Here is a tiny trained network, its code and every weight. The questions are about switching its units off for an input and a class, where a switched-off unit gives its printed mean instead of its output.

import numpy as np


def w(rows, s, z=0):
    codes = np.array(rows[::2]) - 128.0
    scale = np.full(codes.shape[1], s)
    scale[-1] = z or s
    return codes * scale


def norm(h):
    return h / np.sqrt((h * h).mean(-1, keepdims=True) + 1e-5)


def f(y):
    return y / 2 * (1 + np.tanh(0.7978845608 * (y + 0.044715 * y**3)))


def log_softmax(a):
    a = a - a.max(-1, keepdims=True)
    return a - np.log(np.exp(a).sum(-1, keepdims=True))


def net(x, mask):
    res = np.array(x, float).reshape(1, 4) / 4 @ E
    u = 0
    for l in range(3):
        y = f(norm(res) @ A[l][:, :-1].T + A[l][:, -1])
        res = res + np.where(mask[u : u + 13], y, B[l][:, -1]) @ B[l][:, :-1]
        u += 13
    return log_softmax(norm(res)[-1] @ U[:, :-1].T + U[:, -1])


A, B = {}, {}
E = w([
[28,163,117,126,101,176,5,186,202,112,113],'x0',
[149,212,114,158,80,134,160,235,27,111,33],'x1',
[202,154,124,131,69,66,86,56,231,63,17],'x2',
[108,148,209,143,221,182,210,114,209,181,37],'x3',
],0.0035)
A[0] = w([
[142,27,100,62,82,114,89,156,95,100,120,54],'L0N0',
[131,102,84,67,94,105,125,127,75,59,171,88],'L0N1',
[122,203,163,217,135,124,160,170,86,130,87,161],'L0N2',
[124,154,200,157,180,150,142,80,181,169,78,92],'L0N3',
[39,54,157,154,101,114,42,194,125,144,96,4],'L0N4',
[96,164,170,191,179,197,154,93,131,107,99,210],'L0N5',
[204,75,117,135,135,97,253,95,105,86,145,74],'L0N6',
[88,98,137,111,248,83,52,73,141,137,229,97],'L0N7',
[108,174,96,141,118,111,132,232,84,112,74,97],'L0N8',
[81,81,114,95,171,119,140,82,193,70,155,76],'L0N9',
[64,82,186,89,144,193,147,160,51,99,164,1],'L0N10',
[59,163,181,169,126,110,32,182,183,113,140,59],'L0N11',
[182,135,171,135,76,121,80,117,184,38,76,112],'L0N12',
],0.0041,0.0014)
B[0] = w([
[81,124,211,137,157,145,163,98,108,143,147,145],'L0N0',
[55,157,226,161,163,142,107,125,137,137,118,172],'L0N1',
[119,101,179,99,113,105,122,154,174,144,178,220],'L0N2',
[74,118,211,139,100,134,136,120,83,110,138,241],'L0N3',
[119,158,115,134,168,77,164,95,101,126,116,158],'L0N4',
[64,177,150,111,61,123,97,81,107,144,143,220],'L0N5',
[60,111,70,66,156,40,134,148,109,145,99,236],'L0N6',
[189,157,123,116,99,112,163,173,177,112,152,243],'L0N7',
[183,108,106,52,107,124,178,126,186,113,185,216],'L0N8',
[134,143,130,68,89,104,139,182,141,129,178,187],'L0N9',
[186,186,111,200,166,188,86,59,99,144,134,174],'L0N10',
[139,65,63,92,189,48,170,153,86,141,98,202],'L0N11',
[145,140,100,146,168,253,148,78,54,187,176,250],'L0N12',
],0.0047,0.0025)
A[1] = w([
[123,123,67,210,52,52,88,141,74,83,176,89],'L1N0',
[182,144,121,149,99,105,113,31,148,53,43,15],'L1N1',
[101,167,142,61,193,162,185,147,75,125,215,94],'L1N2',
[103,105,135,90,140,205,66,182,114,162,131,3],'L1N3',
[168,54,138,131,120,95,151,98,71,134,52,117],'L1N4',
[136,110,97,146,60,130,131,13,158,42,39,136],'L1N5',
[143,88,82,181,70,114,58,71,59,15,184,112],'L1N6',
[47,143,53,107,159,199,38,196,216,77,66,75],'L1N7',
[136,125,105,116,178,168,101,16,85,143,148,148],'L1N8',
[156,163,115,199,25,137,158,215,46,122,65,107],'L1N9',
[226,134,180,107,60,111,132,162,153,72,192,36],'L1N10',
[146,74,123,71,91,196,131,49,40,164,108,146],'L1N11',
[255,87,139,101,71,135,86,95,211,133,79,88],'L1N12',
],0.0039,0.0013)
B[1] = w([
[75,74,191,121,151,126,134,109,156,144,109,176],'L1N0',
[145,96,144,161,210,149,131,130,82,160,167,183],'L1N1',
[172,143,113,192,143,112,50,116,174,104,95,255],'L1N2',
[166,110,97,154,152,123,142,83,151,141,98,133],'L1N3',
[85,151,87,97,194,107,61,113,144,148,145,163],'L1N4',
[153,185,136,189,170,157,129,209,67,178,165,221],'L1N5',
[84,143,210,137,161,125,124,94,130,155,103,192],'L1N6',
[142,113,98,95,195,51,176,91,71,170,127,192],'L1N7',
[117,154,131,138,132,134,102,254,163,119,95,179],'L1N8',
[161,96,166,80,179,151,155,111,235,154,187,202],'L1N9',
[104,164,140,112,105,148,108,150,159,113,115,160],'L1N10',
[79,137,70,194,86,139,102,134,150,135,119,185],'L1N11',
[134,148,109,162,124,130,125,154,156,125,209,193],'L1N12',
],0.0059,0.0025)
A[2] = w([
[124,80,56,99,179,10,163,105,71,163,92,87],'L2N0',
[158,104,114,72,81,146,182,155,197,104,161,135],'L2N1',
[60,111,209,142,83,143,130,95,89,155,103,70],'L2N2',
[141,188,94,204,134,148,79,115,151,102,161,186],'L2N3',
[134,169,132,51,155,173,177,205,88,129,74,102],'L2N4',
[41,191,3,126,11,91,95,155,122,58,119,149],'L2N5',
[110,156,170,120,127,176,181,59,134,127,47,7],'L2N6',
[106,119,95,67,155,105,151,142,142,134,163,186],'L2N7',
[104,154,175,174,99,71,97,144,142,51,92,212],'L2N8',
[86,73,133,59,59,47,148,118,152,111,70,208],'L2N9',
[80,111,77,184,196,147,124,167,90,172,169,101],'L2N10',
[73,116,130,131,153,90,208,123,147,161,101,214],'L2N11',
[118,116,206,141,117,94,102,115,81,99,137,66],'L2N12',
],0.0055,0.0018)
B[2] = w([
[77,148,42,115,110,83,98,116,165,98,55,242],'L2N0',
[151,65,167,31,108,135,116,133,165,51,174,186],'L2N1',
[83,104,183,137,120,151,87,143,133,150,124,162],'L2N2',
[183,171,138,127,125,160,236,151,73,159,81,204],'L2N3',
[143,99,129,121,110,87,112,89,163,95,197,167],'L2N4',
[133,155,116,56,70,216,139,157,121,97,33,131],'L2N5',
[88,96,166,169,116,125,72,126,91,140,134,156],'L2N6',
[125,140,154,138,117,80,142,110,134,83,101,201],'L2N7',
[101,99,128,86,71,122,145,150,102,105,2,144],'L2N8',
[192,190,95,210,165,222,179,148,99,224,139,199],'L2N9',
[177,181,110,135,127,120,161,94,142,180,121,252],'L2N10',
[99,128,113,102,121,83,80,149,95,88,126,219],'L2N11',
[81,130,168,114,121,148,115,121,156,118,111,136],'L2N12',
],0.0063,0.0041)
U = w([
[94,150,1,114,167,14,124,105,143,128,75,182],'0',
[227,193,124,217,177,181,186,136,107,219,159,170],'1',
[182,89,169,48,115,111,154,143,211,70,212,179],'2',
[28,99,237,161,130,128,84,132,113,159,94,160],'3',
[143,137,89,104,77,192,150,158,122,111,18,145],'4',
[143,57,66,163,92,176,109,116,86,102,134,3],'5',
[133,31,61,156,156,193,118,114,78,91,141,37],'6',
[144,56,75,186,104,174,114,129,102,89,124,14],'7',
],0.0091,0.0038)

Each question gives the input, the list of numbers given to net, and the class t.
The units are the neurons (one row each of A and B). Each row of codes is followed by its name. A weight is (code - 128) times the scale printed after its matrix; where a second scale follows, it is the last column's (A, B and U).
mask holds one flag per neuron, layer by layer. A switched-off neuron (its flag False) gives its mean, the last column of its row in B, instead of its output. The means were averaged over made-up inputs and are rounded, as every weight is.
A unit's drop is (log p(t) with every unit on - log p(t) with that unit switched off) / (log p(t) with every unit on - log p(t) with every unit switched off).
The circuit of an input: a set's keep is (log p(t) with only the set's units on - log p(t) with every unit switched off) / (log p(t) with every unit on - log p(t) with every unit switched off). Starting from the 12 units with the biggest drops (on a tie, the unit counted first), units are removed one at a time, each time the one whose removal leaves the highest keep (on an exact tie, the one counted first), for as long as the keep stays at least 0.8.
units of the circuit, in order: the units of the circuit, biggest drop first
unit that matters most: the unit with the biggest drop
top k neurons: the k neurons with the biggest drops, biggest first
top k neurons in layer l: the k neurons of layer l with the biggest drops, biggest first
input [-3,-7,5,8], class 3: unit that matters most : L0N3
input [-6,4,7,-5], class 1: units of the circuit, in order : (L1N5 L1N1)
input [6,-1,-3,-7], class 3: units of the circuit, in order : (L1N6 L1N0)
input [2,4,3,-1], class 2: top 3 neurons : (L2N1 L1N9 L0N10)
input [-8,-7,7,7], class 0: units of the circuit, in order : (L0N6 L1N9 L2N11)
input [-8,6,-2,-3], class 0: units of the circuit, in order : (L0N6 L2N0)
input [-8,-2,0,8], class 0: units of the circuit, in order : (L0N6 L2N0)
input [8,6,-7,1], class 0: top 2 neurons : (L1N7 L0N12)
input [-7,0,8,1], class 1: top 4 neurons in layer 1 : (L1N5 L1N1 L1N12 L1N7)
input [-5,-1,7,-8], class 3: units of the circuit, in order : (L1N6 L1N0 L0N1)
input [8,8,7,4], class 0: top 3 neurons : (L1N7 L0N11 L0N7)
input [-8,-4,-7,-8], class 0: top 4 neurons in layer 0 : (L0N6 L0N12 L0N3 L0N5)
input [3,-7,-6,-8], class 3: units of the circuit, in order : (L1N6 L0N8 L0N1)
input [-4,7,2,-7], class 2: units of the circuit, in order : (L1N9 L2N1)
input [3,-4,-1,1], class 2: top 3 neurons : (L0N7 L2N1 L0N6)
input [3,-4,-5,1], class 1: unit that matters most : L0N10
input [5,-8,-5,7], class 2: top 2 neurons : (L0N7 L0N9)
input [2,8,8,-3], class 1: top 3 neurons in layer 0 : (L0N12 L0N9 L0N7)
input [-6,-8,-5,5], class 2: top 2 neurons in layer 0 : (L0N7 L0N11)
input [-1,-1,3,0], class 4: top 2 neurons : (L0N12 L1N11)
input [-7,-7,4,1], class 0: top 3 neurons : (L0N6 L2N0 L0N8)
input [-5,7,-6,4], class 2: unit that matters most : L0N12
input [-7,8,-3,8], class 2: top 3 neurons in layer 1 : (L1N9 L1N7 L1N6)
